Moves between elements:
from | se pu
Sek | Gen Fuz
Ner | Ful Bap
Bod | Nit Riv
Keb | Kiv Dus
Rud | Riv Kiv
Tun | Riv Puf
Dal | Kem Nit
Mot | Rok Rik
Zez | Rok Zum
Fen | Sor Lik
Nus | Laz Vun
Ris | Pon Rep
Peg | Fon Pud
Zot | Dal Fir
Paz | Zug Gen
Far | Rud Keb
Ved | Sek Dap
Zug | Zit Vuz
Rok | Zil Zit
Ves | Fub Ner
Bab | Bap Kig
Ges | Sen Fub
Zed | Tum Leb
Mub | Fup Zug
Mer | Gar Leg
Des | Rar Bir
Rav | Guv Dop
Fon | Gaz Pev
Bap | Liv Rav
Guz | Dad Rul
Sas | Vob Tus
Lik | Ror Zum
Nit | Mer Vob
Gaz | Ris Rep
Tig | Dus Mer
Puf | Gar Bab
Vas | Tof Pav
Rep | Guz Mub
Riv | Vob Tes
Pud | Pef Des
Sor | Sek Ror
Gar | Zot Mun
Rar | Zeg Kul
Fir | Sas Ges
Pav | Gar Lup
Pef | Vas Dus
Vun | Kiz Zal
Bir | Fup Nus
Ked | Bab Pez
Zil | Dop Vir
Vir | Pov Sor
Riz | Pev Kiz
Kiz | Leb Mam
Liv | Dap Guv
Gen | Mek Rik
Dus | Tuk Gar
Tuk | Bem Zot
Laz | Pav Nuf
Lup | Tif Far
Kem | Ges Lil
Tof | Des Paf
Fup | Vun Laz
Dop | Mek Bab
Ror | Fuz Guz
Tes | Rus Tus
Tum | Vuz Bep
Fub | Ful Ved
Zuv | Lik Pon
Zum | Vid Vev
Rul | Lik Tof
Fop | Ges Ves
Rus | Bod Fop
Vev | Gaz Pev
Bep | Paz Fon
Nuf | Laz Kem
Bem | Pav Dal
Nur | Guz Zeg
Lil | Keb Tig
Kig | Rav Zil
Zit | Vir Fen
Fuz | Rik Riz
Rik | Ner Puf
Pev | Rep Vuz
Mek | Pez Pon
Vuz | Mub Paz
Pez | Kig Rok
Det | Pud Tof
Dap | Puf Ked
Mag | Dap Liv
Kul | Riz Nur
Mun | Bod Sas
Vob | Leg Rus
Sen | Tes Ful
Paf | Bir Tif
Leb | Bep Peg
Zal | Tig Riv
Pon | Zum Paz
Mam | Peg Vun
Pov | Mot Sek
Dad | Vev Zez
Leg | Mun Fir
Zeg | Det Vas
Tus | Fop Tun
Tif | Nus Rud
Ful | Mer Sek
Kiv | Zal Kul
Guv | Ked Mek
Vid | Kiz Gaz

In the rows, zero is written as 25.

The rows follow the links: the fewer symbols apart two elements are, the more alike their rows tend to be.

Rows of some elements; one shown again gets a slightly different row:
Tum: 26 9 31 47 27 35 26 21 40 27 27 17 26 24 39 28 20 13 25 18 16 32 27 25 33 25 29 26 19 23 26 19 9 29 21 29 18 23 24 26 19 24 26 16 14 22
Guv: 13 19 7 25 13 25 23 36 16 21 20 32 21 23 29 21 35 24 21 16 28 32 12 31 17 25 22 22 35 18 18 32 22 23 23 14 29 36 30 27 11 22 25 11 16 33
Vob: 32 25 23 10 26 21 30 15 20 36 25 31 29 17 40 20 19 28 21 25 36 27 9 14 33 34 24 30 24 24 30 32 34 18 29 31 36 12 30 12 27 21 22 36 33 20
Nur: 30 30 37 19 32 28 26 36 21 29 23 17 16 34 16 27 22 36 22 27 22 40 35 29 14 13 28 19 32 28 16 30 31 31 27 37 25 28 35 28 34 35 22 39 38 27
Ges: 29 30 28 15 26 15 34 9 34 36 27 44 31 18 42 34 24 25 19 25 31 22 22 17 37 32 22 28 26 27 38 23 36 19 30 31 27 16 23 14 20 23 20 29 29 23
Kiz: 30 11 33 42 29 40 20 31 36 19 22 10 23 28 33 22 16 8 26 22 28 32 29 25 28 26 31 27 21 22 32 22 16 32 19 24 14 19 30 29 24 17 22 20 24 16
Bod: 32 26 22 10 28 22 31 15 20 35 25 32 29 17 39 19 21 28 22 26 39 25 10 14 31 34 24 31 25 24 32 31 33 18 27 31 36 11 29 13 27 21 22 35 34 18
Vuz: 27 11 29 49 27 38 23 22 39 23 31 13 24 23 37 25 23 13 30 19 14 25 31 26 32 23 26 28 14 26 26 19 12 26 22 26 19 21 22 28 25 21 29 19 12 19
Puf: 14 24 11 18 14 17 28 25 20 26 21 43 25 21 35 26 32 25 17 15 28 32 12 25 24 28 21 22 35 18 24 32 28 19 28 18 32 35 28 20 8 22 23 16 20 34
Bab: 12 20 7 23 12 22 23 34 17 22 22 35 23 22 28 22 35 25 22 16 27 30 14 29 18 25 21 23 35 18 19 32 23 23 25 13 29 38 31 27 11 21 25 11 15 34
Pud: 27 22 39 29 30 24 25 32 31 31 20 21 22 33 20 34 16 29 16 24 23 45 31 30 24 17 34 17 37 28 17 25 19 41 23 40 14 31 31 27 23 39 22 28 36 28
Tes: 31 27 26 11 25 24 29 18 25 29 24 34 25 19 44 23 20 21 19 25 40 29 20 16 31 31 22 28 29 21 40 29 41 17 30 27 30 13 34 16 25 15 17 34 34 19
Paz: 25 12 27 47 26 38 25 21 38 24 32 15 22 23 36 25 27 15 30 18 10 24 32 27 29 21 23 27 13 25 25 19 14 23 23 24 23 22 19 29 24 22 30 18 9 21
Zal: 30 24 22 16 30 26 19 27 18 19 17 20 34 28 17 17 14 17 28 36 48 16 16 19 31 41 33 31 25 19 36 22 26 30 20 22 22 16 27 26 29 16 21 26 37 18
Sor: 25 42 30 24 23 21 30 22 31 24 36 32 22 25 20 32 38 32 33 27 9 11 46 30 21 17 16 25 20 33 28 20 39 17 32 22 25 29 17 29 32 26 29 31 19 29
Vun: 29 17 28 32 30 33 18 30 29 13 18 15 28 32 21 25 16 5 26 31 40 20 29 25 30 34 33 28 24 17 40 18 20 32 17 21 10 22 24 31 25 15 19 18 30 18
Bep: 28 8 32 48 28 37 26 22 39 28 26 14 24 24 39 27 20 12 25 17 16 33 28 26 32 23 29 25 19 23 26 20 9 29 21 29 18 23 24 27 20 23 25 17 14 19
Tuk: 22 24 23 29 27 14 28 12 21 36 26 27 38 22 13 25 21 39 27 27 19 19 11 24 35 32 31 28 17 33 12 25 9 32 23 33 31 26 16 20 24 38 33 25 26 28
Dus: 24 24 23 27 29 15 25 15 19 34 24 27 39 25 10 24 17 39 24 31 24 20 10 23 34 33 35 27 20 31 13 26 9 35 24 32 29 26 16 22 24 40 31 27 30 30
Guz: 32 33 34 20 30 33 24 34 19 26 31 12 13 29 19 19 28 35 31 26 16 29 38 28 12 11 21 23 21 30 16 31 36 22 30 31 33 23 32 29 42 29 29 40 29 24
Sas: 31 25 25 11 27 20 31 13 24 37 27 34 29 16 42 23 19 30 20 24 34 29 9 14 32 34 23 29 25 26 30 32 32 19 30 32 36 12 30 12 26 25 22 36 32 20
Mot: 19 40 25 24 19 19 29 23 32 22 34 38 23 24 23 36 41 28 31 25 11 11 41 31 21 20 14 24 22 30 29 19 36 16 31 17 24 33 15 29 23 25 29 24 14 31
Pez: 13 24 6 25 13 24 24 35 17 18 25 32 21 23 24 22 40 27 26 18 22 25 18 31 15 23 17 23 29 20 17 31 24 18 25 11 32 38 27 29 17 23 30 12 12 35
Zeg: 28 28 38 19 29 23 26 35 25 32 21 23 19 32 15 32 19 35 17 26 23 42 31 29 19 14 31 17 36 29 16 30 26 37 25 38 20 32 33 27 28 39 21 33 40 29
Kul: 31 30 39 18 32 29 23 36 21 25 20 15 17 35 15 27 18 30 20 30 29 39 34 28 16 18 30 19 36 25 21 30 31 33 25 35 21 27 35 28 35 33 19 37 42 25
Rus: 32 28 26 9 25 23 30 16 24 32 25 35 26 18 45 23 21 23 19 24 38 29 16 15 31 30 22 29 27 22 37 30 39 18 30 30 32 11 33 15 25 19 18 34 34 19
Rik: 18 37 26 23 17 18 29 22 35 23 31 44 22 21 34 38 40 25 25 20 13 20 40 30 24 19 16 22 29 26 32 20 37 17 33 17 22 33 20 26 17 23 25 21 16 34
Fop: 31 30 30 11 24 20 32 16 30 32 25 40 26 18 47 30 24 20 18 23 34 29 23 16 32 31 21 26 30 22 40 27 42 17 30 30 27 15 32 14 22 19 17 33 32 21
Ner: 19 31 25 20 17 17 31 22 36 25 25 48 23 20 42 38 35 21 17 18 22 28 30 25 26 24 15 20 35 23 36 23 38 18 32 21 21 31 26 22 12 20 20 21 21 30
Des: 29 28 41 22 29 24 24 36 27 27 18 22 21 34 13 34 17 28 18 28 28 41 35 30 20 18 33 17 38 26 24 26 26 40 24 34 13 32 31 30 26 35 20 29 41 27
Zed: 26 8 32 47 28 36 25 22 40 27 25 18 25 23 40 30 18 12 23 18 18 35 26 24 34 24 30 24 21 23 27 21 9 31 22 29 14 22 24 26 18 24 24 16 16 22

Each walk starts at a row. The symbols on each line, taken left to right, move it on to the next element.
Answer with the element's row; about right is enough.
new walk
24 27 25 27 29 13 23 18 21 27 21 24 40 29 2 27 15 34 27 37 29 14 18 25 32 36 36 27 23 30 20 20 11 38 22 28 20 28 16 26 26 36 28 23 33 29
pu se se: 26 26 28 26 29 25 18 31 27 12 17 20 32 33 10 26 19 12 28 36 42 14 30 27 28 36 34 29 27 21 39 16 23 33 18 18 10 26 23 33 25 18 22 19 34 21
se se se: 24 24 18 23 27 12 30 9 19 40 26 33 39 20 19 24 20 39 23 28 25 20 6 19 37 34 30 29 20 30 14 28 13 30 25 34 36 24 18 16 22 35 30 26 29 28
new walk
13 20 11 22 12 21 25 34 20 22 20 39 20 22 33 26 34 23 18 16 27 33 15 29 18 26 19 22 38 18 22 31 26 21 25 15 27 36 29 25 11 22 23 11 17 34
pu: 14 21 8 24 13 22 23 36 16 20 20 34 21 23 27 22 36 24 22 17 27 31 13 30 17 25 20 22 34 18 18 32 23 23 25 11 29 37 30 27 13 23 27 11 15 35
pu se: 14 21 6 28 14 27 24 36 17 19 27 29 20 23 27 19 39 25 26 16 22 26 18 30 14 22 17 25 29 20 16 32 23 18 24 13 33 35 26 29 16 20 30 13 10 33
new walk
25 26 25 29 30 22 18 24 28 15 19 22 37 30 9 28 20 16 30 39 38 8 25 27 32 38 32 29 21 25 36 14 15 34 18 18 11 26 14 31 25 22 26 18 29 22
pu pu pu pu: 26 26 20 21 29 15 26 14 18 33 24 28 41 23 11 21 16 34 29 33 34 14 8 20 36 40 33 32 18 30 22 24 14 31 22 29 31 21 17 20 26 32 31 26 32 23
pu pu: 31 25 24 15 26 17 32 9 21 39 28 33 33 15 37 22 19 33 22 24 31 26 8 15 36 33 25 30 22 27 25 31 28 22 28 34 38 13 26 13 24 28 26 34 32 21
new walk
30 26 24 26 28 40 22 31 17 22 34 5 16 25 23 12 30 30 35 24 18 22 29 26 14 16 20 29 15 27 17 32 32 16 28 22 37 19 30 30 41 21 31 34 20 21
pu pu: 32 13 30 40 30 45 23 30 29 24 30 3 18 25 35 16 22 19 32 21 17 32 29 24 23 18 26 27 13 24 21 27 19 23 23 27 27 17 31 29 34 21 29 27 17 16
pu se pu se: 22 38 26 30 24 25 26 22 30 20 36 27 23 25 20 30 38 29 35 27 8 8 43 30 22 18 17 25 15 31 25 19 34 17 30 17 27 30 15 30 30 24 31 26 11 29
new walk
32 21 25 29 29 41 23 33 17 24 31 3 14 26 28 11 26 26 35 24 19 26 26 25 16 16 22 27 15 26 18 32 26 18 26 24 37 18 33 29 42 22 31 34 22 18
se: 32 15 25 35 30 45 23 31 21 24 30 2 15 26 30 11 23 20 32 21 21 30 25 24 20 19 25 30 16 23 18 30 21 21 22 28 34 16 32 29 38 20 29 30 19 17
se se pu pu: 17 29 23 35 18 23 28 22 36 22 32 37 20 22 35 35 41 22 27 19 9 19 39 30 24 18 15 22 23 26 29 21 29 15 30 16 24 34 19 28 18 22 28 18 9 31
new walk
26 21 19 31 26 41 23 33 20 20 35 7 16 24 27 12 32 27 36 22 16 24 26 27 16 17 19 29 13 26 16 31 24 16 27 19 37 21 30 30 36 21 34 28 12 22
pu se: 26 18 29 46 27 35 25 20 37 22 33 15 25 25 31 27 29 16 34 21 10 16 38 28 30 22 23 29 11 27 27 16 16 21 24 24 21 25 16 31 27 20 31 18 8 21
se se: 20 41 26 25 21 19 27 22 32 22 35 33 25 26 20 32 40 29 33 27 9 9 42 30 22 18 16 25 20 31 26 19 35 16 30 19 26 34 15 30 27 24 29 26 14 32
new walk
24 43 30 24 24 23 28 23 27 22 37 27 21 25 18 29 37 33 35 27 9 10 43 30 20 16 17 24 16 32 25 21 38 16 32 21 28 26 19 31 34 25 30 33 20 28
se se: 23 39 31 24 22 17 30 18 37 24 33 41 24 23 32 37 37 26 27 24 11 16 45 28 25 18 17 22 24 29 33 19 37 17 33 21 23 30 18 26 23 24 25 26 18 29
pu pu se se: 33 17 27 34 31 44 21 32 22 21 31 2 15 26 29 13 24 23 34 23 17 29 28 25 19 18 25 28 13 24 19 30 23 20 25 26 33 16 31 30 40 21 30 32 19 17
